Each row has a name. Each question is about the rows just above it.

Columns, left to right: vilud Rume rubi lopam bar
H: 217 32 34 47 38
J: 106 177 141 156 159
K: 86 147 180 150 176
A: 45 237 213 208 219
X: 61 213 202 170 215
S: 171 37 86 98 66
B: 129 98 133 124 120
W: 161 47 93 118 68
Q: 141 139 109 118 126
98 47 is in which column, read top down?
Rume
Count the entries of 106 177 141 156:
4
Which column holds this, read top down? 66 120 68
bar
Count the entries of 45 237 213 208:
4
Which column holds 66 120 68 126 top down?
bar
Which column holds this, read top down? 156 150
lopam

Columns, left to right: gov nizod Rusev sek muf
Kelu: 96 165 104 17 143
verup: 100 151 59 147 242
laz: 98 163 107 20 140
mide: 111 114 118 197 184
gem: 165 113 102 175 130
dilo: 165 113 102 14 134
Which column holds this, read top down? 118 102 102
Rusev
Which column holds 100 98 top down?
gov
Count the entries of 165 113:
2
Which column holds 143 242 140 top down?
muf
Number of entries in 98 163:
2
17 147 20 is in which column, read top down?
sek

Columns, left to right: fav kifi fir Teli zovef degib
zizos: 154 106 156 136 134 116
kuli: 136 87 128 86 172 108
Gen: 163 106 166 73 115 114
Kul: 120 149 133 70 126 34
zerak: 166 154 179 144 83 100
rapar: 147 91 147 163 114 160
bizo: 163 106 166 152 115 114
Mema: 130 97 130 70 170 89
fup: 146 111 156 120 146 101
padu: 144 126 171 128 136 79
Fuzu: 129 108 138 73 169 80
Piba: 134 172 181 121 105 42
Count the entries of 134 172 181 121 105 42:
6
How many entries does 147 91 147 163 114 160 have?
6
172 115 126 83 114 115 is in which column, read top down?
zovef
Count the entries of 163 106 166 73 115 114:
6
How many entries does 163 106 166 152 115 have?
5

Columns, left to right: tus ruz sipe Kibu feza
T: 40 75 79 65 123
L: 40 75 79 93 123
V: 178 148 137 160 86
How many entries does 40 75 79 93 123 have?
5
Which column holds 123 86 top down?
feza
Which column holds this, read top down? 79 137
sipe
Which column holds 79 79 top down?
sipe

Columns, left to right: Sol bored bugi tet Tosu Bilu mopo
lirar: 177 137 98 34 132 91 87
Zagaz: 177 137 98 34 132 91 144
vubi: 170 155 89 161 89 123 103
Which column holds this, read top down? 132 132
Tosu
Number of entries in 170 155 89 161 89:
5
Count the entries of 170 155 89 161:
4
Which column holds 91 91 top down?
Bilu
91 123 is in which column, read top down?
Bilu

Columns, left to right: fip pul vut nar barov dobil tige Gebis
Zolo: 143 172 199 196 160 236 143 154
sutot: 138 138 169 155 145 156 150 147
gabef: 167 138 215 210 175 156 172 195
kupa: 167 138 215 196 175 156 172 195
vodum: 138 138 169 155 145 156 143 147
rine: 138 131 230 238 138 139 158 167
Pitu: 138 131 169 196 160 172 135 154
Which column holds this, read top down? 156 156 139 172
dobil
Whose row is 167 138 215 196 175 156 172 195?
kupa
Whose row is 138 138 169 155 145 156 143 147?
vodum
143 150 172 172 143 is in which column, read top down?
tige
156 139 is in which column, read top down?
dobil
How many entries does 167 138 215 196 175 156 172 195 have?
8
Which column holds this, read top down? 154 147 195
Gebis

Columns, left to right: vuvak domi der Soz
lar: 39 131 95 179
Ditub: 72 112 98 140
Keb: 63 115 101 162
Vogur: 30 138 97 200
Bekam: 79 105 97 154
gemu: 45 110 83 155
sifiz: 75 86 92 127
Count the entries of 45 110 83 155:
4
Which column holds this, read top down? 179 140 162 200
Soz
Which column holds this, read top down? 72 63 30 79 45 75
vuvak
Which column holds 95 98 101 97 97 top down?
der
How many entries does 30 138 97 have?
3

Columns, left to right: peto faki dep Mekib zer Fidiz ked Memi somi Pok
tad: 113 185 50 73 68 70 115 96 142 148
niv: 85 95 194 153 142 180 78 96 75 146
bil: 13 117 82 170 61 150 113 115 87 78
migu: 71 136 159 119 101 135 74 63 79 181
bug: 169 170 100 76 104 64 123 100 173 174
liba: 100 182 124 69 74 97 63 41 96 217
Ridev: 80 159 136 90 83 116 70 56 91 197
Count the entries of 100 182 124 69 74 97 63 41 96 217:
10
Which column holds this, read top down? 68 142 61
zer
64 97 116 is in which column, read top down?
Fidiz

Columns, left to right: Zozu ramot sufuv luk kegi Fona tid
Nazek: 104 194 83 145 149 204 161
lugu: 192 147 233 98 105 80 128
Vasa: 51 83 41 104 93 133 181
Which column holds 98 104 top down?
luk
Number of entries in 104 194 83 145:
4
Count the entries of 192:
1
Count the entries of 192 147 233 98 105:
5

Columns, left to right: gima sop luzu dok dened gudo tanom
kepom: 161 107 25 83 119 144 119
vot: 116 133 92 69 136 175 89
Zep: 109 160 114 186 179 82 182
gib: 66 185 125 166 162 90 102
Kisug: 57 113 95 157 141 106 98
Which column holds this, read top down? 179 162 141
dened
Count the entries of 66 185 125 166 162 90 102:
7
Which column holds 116 109 top down?
gima
Which column holds this, read top down? 133 160
sop

Columns, left to right: ker pinil Vesiv Rosat gup lotem
vis: 118 137 81 150 205 89
fum: 172 147 68 177 143 179
remu: 105 154 112 48 136 128
tanib: 103 160 116 43 131 122
nuged: 167 137 134 158 112 138
fofel: 181 122 144 123 89 182
177 48 43 158 is in which column, read top down?
Rosat
Which column holds this, read top down? 160 137
pinil
Number of entries in 172 147 68 177 143:
5
Count the entries of 172 147 68:
3
Which column holds this, read top down? 81 68 112 116 134
Vesiv
147 154 160 is in which column, read top down?
pinil

Columns, left to right: Feb guzig Furo kuv
tuter: 120 123 218 132
digug: 136 123 127 231
Sodi: 136 123 218 132
porom: 122 114 57 147
How many entries does 136 123 have?
2
Count the entries of 136:
1

Columns, left to right: linov Nevad tabi kiguz mukiv Tas budo
zut: 157 144 53 193 43 163 164
soseb: 104 227 202 56 151 178 70
zasik: 120 168 107 167 143 157 80
gakor: 152 222 155 88 154 170 52
tes: 178 144 86 97 176 111 103
Medak: 163 81 22 165 82 109 125
bavu: 44 132 118 49 48 114 152
dako: 103 119 103 209 149 129 103
pamun: 203 142 58 189 102 104 70
vil: 78 177 126 30 91 139 124
Count the entries of 203 142 58 189 102:
5
How many entries does 120 168 107 167 143 have?
5
Count the entries of 120 168 107 167 143 157 80:
7

Columns, left to right: vuku mesu puvek giki Zefo gabin
Silu: 145 203 175 143 138 52
lokav: 123 193 191 191 46 88
zepi: 163 66 129 81 54 45
daga: 203 208 49 134 94 123
203 193 is in which column, read top down?
mesu
Which column holds 191 129 49 top down?
puvek
How many entries does 203 208 49 134 have?
4
Which column holds this, read top down? 145 123
vuku
Number of entries in 123 193 191 191 46 88:
6
Which column holds this, read top down? 138 46
Zefo

Columns, left to right: velik Tika Koles Latul venav
Borug: 123 166 69 82 229
Zime: 131 158 139 128 149
lemu: 137 106 168 162 73
tudab: 117 215 169 163 163
How many entries does 123 have?
1
Which column holds this, read top down? 158 106
Tika
Number of entries in 123 166 69 82:
4

Columns, left to right: vegot papek kimu potar
libu: 225 81 110 125
rafop: 58 167 142 125
tate: 161 181 142 125
The row with 161 181 142 125 is
tate
Which column holds 81 167 top down?
papek

Columns, left to right: Dedug dule rad Naz Zusi res
leza: 124 177 70 73 80 69
sumod: 142 183 80 69 81 62
rovul: 102 168 76 103 64 89
tazud: 77 163 160 86 79 110
Zov: 108 187 62 73 63 61
Vimi: 142 211 35 39 63 39
lopu: 92 88 192 169 156 188
Which column holds this, read top down? 102 77
Dedug
Which column holds 73 69 103 top down?
Naz
How many entries does 124 177 70 73 80 69 have?
6
Count the entries of 92 88:
2
Number of entries in 102 168 76 103 64 89:
6
Count the entries of 102 168 76 103 64:
5
Which column holds 70 80 76 160 62 35 top down?
rad

